(121): [-4.10,-2.53,0.62,-0.89,2.16,4.19]
(67): [3.67,-1.37,-1.59,1.50,-1.36,0.56]
(45): [-4.08,8.19,1.07,0.08,-1.17,1.65]
(125): [2.38,3.93,-2.09,-1.22,-1.70,0.44]
(23): [-4.08,8.19,1.43,0.08,-1.17,1.65]
(147): [-0.09,0.90,3.48,-0.36,0.83,2.96]
miss (67): [3.67,-1.59,1.50,0.56,-1.37]
[-1.36]
has: [-1.22,-1.70]
yes
miss (67): [-1.36,-1.59,3.67,1.50,0.56]
[-1.37]

(29): [4.43,7.61,-2.89,1.84,2.47,-6.30,5.73,2.37,7.11,-9.61,7.96,-7.46,1.86,1.13,-9.55,1.76,9.60,1.68,-5.21,-1.31]
(115): [8.55,-5.82,2.80,2.21,2.50,7.10,-6.07,2.76,-8.09,1.12,-8.88,6.22,0.69,-3.77,8.89,-4.51,6.73,-4.53,-0.10,-8.93]
(116): [-1.73,2.92,3.72,4.78,-8.38,8.65,-0.62,8.66,-5.53,6.37,6.57,-3.16,-3.51,3.76,8.61,8.77,6.54,7.32,0.47,-1.71]
(97): [-2.59,-9.66,-8.15,3.36,-9.67,-9.65,-6.97,-9.66,-6.40,1.95,-6.30,0.34,1.03,-1.60,5.37,-6.70,1.48,-4.01,-5.06,-3.14]
(36): [5.95,5.28,1.61,1.95,9.28,0.08,8.88,9.46,2.22,3.45,1.55,-4.34,4.18,-6.76,-5.71,-5.70,9.02,8.55,-0.88,8.57]
has: [4.44,7.61,-2.89]
no
has: [2.37,7.11]
yes
tags:
[7.11] -> z389
[2.22] -> z908
[0.08] -> z494
[8.88] -> z184
join (36) 8: 
z908
[8.55,-5.82,2.80,2.21,2.50,7.10,-6.07,2.76,-8.09,1.12,-8.88,6.22,0.69,-3.77,8.89,-4.51,6.73,-4.53,-0.10,-8.93]
(115)
miss (36): [1.61,9.02,2.22,8.55,4.18,-4.34,-5.70,1.55,5.28,0.08,3.45,9.46,8.88,1.95,5.95,8.57,-6.76,9.28,-0.88]
[-5.71]
miss (116): [3.72,6.37,8.65,-3.16,-8.38,8.61,-5.53,-1.73,2.92,7.32,-0.62,4.78,8.77,0.47,-3.51,6.54,-1.71,3.76,6.57]
[8.66]
miss (36): [4.18,9.28,-5.71,5.95,3.45,8.57,-0.88,1.95,9.02,-6.76,8.88,1.61,5.28,-5.70,9.46,8.55,0.08,-4.34,2.22]
[1.55]

(81): [-1.01,-3.62,2.56,-4.72,3.58,0.56,-0.49,2.21,-1.66,6.57,2.62,0.45,-2.81,-5.43,-2.66,3.12,-0.34,-6.96,-3.17,-1.55,-2.24,3.10,-2.89,-1.60,-2.02,2.50,-0.26,0.61,-2.14,2.81,-3.96,0.73,5.05,1.92,-1.23,0.76,4.60,-1.53,-0.04,1.38,-4.69,5.95,-1.44]
(101): [-1.01,-3.62,2.56,-4.72,3.58,0.56,-0.49,2.21,-1.66,6.57,2.62,0.45,-2.81,-5.43,-2.66,3.12,-0.34,-6.96,-3.17,-1.55,-2.24,3.10,-2.89,-1.60,-2.02,2.50,-0.26,0.61,-2.14,2.81,-3.96,0.73,5.05,1.92,-1.23,0.76,4.60,-1.53,-0.04,1.38,-4.69,2.29,0.65]
(39): [-3.47,-1.36,2.29,6.71,-2.82,2.12,-0.23,1.69,-2.53,1.87,-2.07,-0.16,-7.06,1.26,-1.03,2.73,2.65,0.19,4.01,5.06,8.01,6.85,6.16,6.77,-3.99,0.97,-3.53,-0.76,2.72,3.21,5.22,-1.40,-0.56,-1.72,-0.66,-1.75,1.98,0.47,-0.35,-2.13,0.04,-2.09,1.96]
has: [-1.23,1.92]
no
has: [-0.34,-6.96,-3.18,-1.55]
no
key -> tag
[1.98] -> z15
[3.21] -> z939
[-0.23] -> z876
[1.99] -> z368
[3.22] -> z462
[2.81] -> z353
join (39) 29: 
z939

(103): [2.18,-0.93,0.80,1.34]
(130): [-8.46,0.38,0.81,0.63]
(77): [2.20,-1.02,-2.20,-1.44]
(74): [-0.86,-1.71,-0.85,-0.51]
has: [0.63,0.81]
no
has: [-0.86,-1.71,-0.85]
yes
Table of tags by key:
[-0.87] -> z899
[2.20] -> z551
[-0.86] -> z447
join (74) 0: 
z447
[-0.86,-1.71,-0.85,-0.51]
(74)
miss (74): [-0.51,-0.86,-1.71]
[-0.85]
has: [-0.93,0.79,1.34]
no

